Below is a small trained network, with its code and all its weights. Each question gives an input and a class and asks what happens when units are switched off, that is, made to give their printed mean instead of their output.

import numpy as np


def w(rows, s, z=0):
    codes = np.array(rows[::2]) - 128.0
    scale = np.full(codes.shape[1], s)
    scale[-1] = z or s
    return codes * scale


def f(y):
    return y / 2 * (1 + np.tanh(0.7978845608 * (y + 0.044715 * y**3)))


def log_softmax(a):
    a = a - a.max(-1, keepdims=True)
    return a - np.log(np.exp(a).sum(-1, keepdims=True))


def net(x, mask):
    res = np.array(x, float).reshape(1, 6) / 4 @ E
    y = f(res @ A[0][:, :-1].T + A[0][:, -1])
    res = res + np.where(mask, y, B[0][:, -1]) @ B[0][:, :-1]
    return log_softmax(res[-1] @ U[:, :-1].T + U[:, -1])


A, B = {}, {}
E = w([
[214,117,183,53,195,144,143,154,150],'x0',
[197,181,189,172,177,93,165,123,66],'x1',
[56,186,115,99,192,158,171,175,112],'x2',
[180,153,38,116,189,119,108,185,1],'x3',
[66,87,255,155,119,181,75,132,60],'x4',
[148,210,193,67,94,218,128,95,110],'x5',
],0.0094)
A[0] = w([
[75,166,151,39,105,177,103,118,177,191],'neuron 1',
[155,118,178,147,106,90,183,146,170,137],'neuron 2',
[144,134,134,51,92,90,112,114,119,86],'neuron 3',
[131,198,228,127,106,170,91,110,32,207],'neuron 4',
[171,82,200,69,104,153,177,71,131,151],'neuron 5',
[137,151,103,99,61,181,91,91,208,151],'neuron 6',
[162,204,143,82,203,158,141,171,100,171],'neuron 7',
[99,125,67,190,56,59,130,57,161,157],'neuron 8',
[83,132,111,171,144,105,95,95,212,188],'neuron 9',
[118,198,169,114,101,173,120,103,92,147],'neuron 10',
[104,26,74,14,87,171,136,80,208,139],'neuron 11',
[130,203,182,137,96,186,103,95,114,134],'neuron 12',
[62,62,130,164,115,179,1,222,18,174],'neuron 13',
[154,192,123,115,156,124,155,206,64,141],'neuron 14',
[117,229,92,60,164,133,141,197,18,143],'neuron 15',
[214,132,127,108,213,80,161,190,103,254],'neuron 16',
[139,134,114,44,78,186,149,63,158,179],'neuron 17',
[215,70,137,178,150,57,160,84,196,183],'neuron 18',
[106,114,54,216,108,52,178,72,149,146],'neuron 19',
[57,133,184,143,79,171,150,132,136,174],'neuron 20',
[145,135,104,105,75,72,111,175,220,190],'neuron 21',
[185,98,164,121,166,78,166,192,120,138],'neuron 22',
],0.0093,0.0052)
B[0] = w([
[169,83,125,91,198,120,164,179,208,201],'neuron 1',
[95,172,171,105,75,117,138,122,182,154],'neuron 2',
[155,133,110,61,147,95,139,145,138,134],'neuron 3',
[170,52,152,100,151,209,160,1,114,227],'neuron 4',
[179,166,188,127,111,156,143,116,202,177],'neuron 5',
[221,112,115,181,141,97,109,190,161,189],'neuron 6',
[141,179,35,48,102,184,179,146,96,210],'neuron 7',
[118,88,86,248,29,63,192,127,106,210],'neuron 8',
[110,116,138,146,104,29,178,197,114,187],'neuron 9',
[177,102,133,119,98,194,197,33,177,184],'neuron 10',
[198,161,149,165,165,114,87,247,139,213],'neuron 11',
[244,79,123,146,83,181,231,26,193,185],'neuron 12',
[98,30,223,120,153,181,38,119,46,242],'neuron 13',
[103,197,55,110,195,180,107,130,64,201],'neuron 14',
[123,133,48,93,148,190,142,149,42,247],'neuron 15',
[55,224,61,55,109,113,82,79,145,222],'neuron 16',
[255,136,79,161,155,160,117,206,162,189],'neuron 17',
[76,212,157,115,89,50,68,74,210,188],'neuron 18',
[63,96,67,208,52,73,131,134,67,206],'neuron 19',
[124,50,213,132,144,134,234,171,140,195],'neuron 20',
[150,140,101,142,134,27,81,220,155,187],'neuron 21',
[84,168,175,16,159,76,59,83,143,166],'neuron 22',
],0.0073,0.015)
U = w([
[211,119,129,132,160,116,103,222,180,49],'0',
[16,33,213,67,207,118,240,181,150,84],'1',
[95,188,42,58,164,189,119,114,32,149],'2',
[97,89,218,201,67,83,159,52,111,5],'3',
[212,76,166,89,123,222,218,20,159,161],'4',
[85,208,140,44,123,66,49,71,202,171],'5',
[71,82,74,213,35,44,130,144,78,219],'6',
[68,22,209,129,155,183,2,99,42,190],'7',
],0.0079,0.002)

Each question gives the input, the list of numbers given to net, and the class t.
The units are the neurons (one row each of A and B). Each row of codes is followed by its name. A weight is (code - 128) times the scale printed after its matrix; where a second scale follows, it is the last column's (A, B and U).
mask holds one flag per neuron, in row order. A switched-off neuron (its flag False) gives its mean, the last column of its row in B, instead of its output. The means were averaged over made-up inputs and are rounded, as every weight is.
A unit's drop is (log p(t) with every unit on - log p(t) with that unit switched off) / (log p(t) with every unit on - log p(t) with every unit switched off).
The circuit of an input: a set's keep is (log p(t) with only the set's units on - log p(t) with every unit switched off) / (log p(t) with every unit on - log p(t) with every unit switched off). Starting from the 12 units with the biggest drops (on a tie, the unit counted first), units are removed one at a time, each time the one whose removal leaves the highest keep (on an exact tie, the one counted first), for as long as the keep stays at least 0.8.
units of the circuit, in order: the units of the circuit, biggest drop first
most important unit: the unit with the biggest drop
top k neurons: the k neurons with the biggest drops, biggest first
drop of u: that unit's drop, to one decimal
input [-1,-7,-2,-1,-5,0], class 0: most important unit : neuron 11
input [-5,8,-8,7,7,3], class 4: top 4 neurons : neuron 4; neuron 12; neuron 10; neuron 19
input [8,-1,7,-2,-7,-2], class 5: units of the circuit, in order : neuron 22; neuron 16
input [5,0,-2,-7,-8,-3], class 5: top 2 neurons : neuron 18; neuron 2
input [4,5,4,0,6,-8], class 7: top 2 neurons : neuron 13; neuron 15
input [-2,1,2,-7,1,-1], class 3: top 4 neurons : neuron 15; neuron 7; neuron 14; neuron 8
input [-5,-8,-8,7,-5,4], class 6: top 2 neurons : neuron 8; neuron 19
input [0,-7,4,-3,-8,-5], class 6: top 2 neurons : neuron 19; neuron 8
input [3,3,8,0,-1,7], class 4: top 3 neurons : neuron 12; neuron 4; neuron 10
input [3,-8,-5,-1,5,-4], class 0: top 2 neurons : neuron 11; neuron 4
input [5,6,2,8,-1,-8], class 2: drop of neuron 11 : 0.0
input [8,-5,3,1,-8,8], class 0: drop of neuron 17 : 0.1
input [0,7,-5,1,-6,-7], class 5: drop of neuron 16 : 0.6
input [-3,-7,4,7,8,3], class 7: units of the circuit, in order : neuron 13
input [-7,2,5,7,7,3], class 7: drop of neuron 13 : 3.4
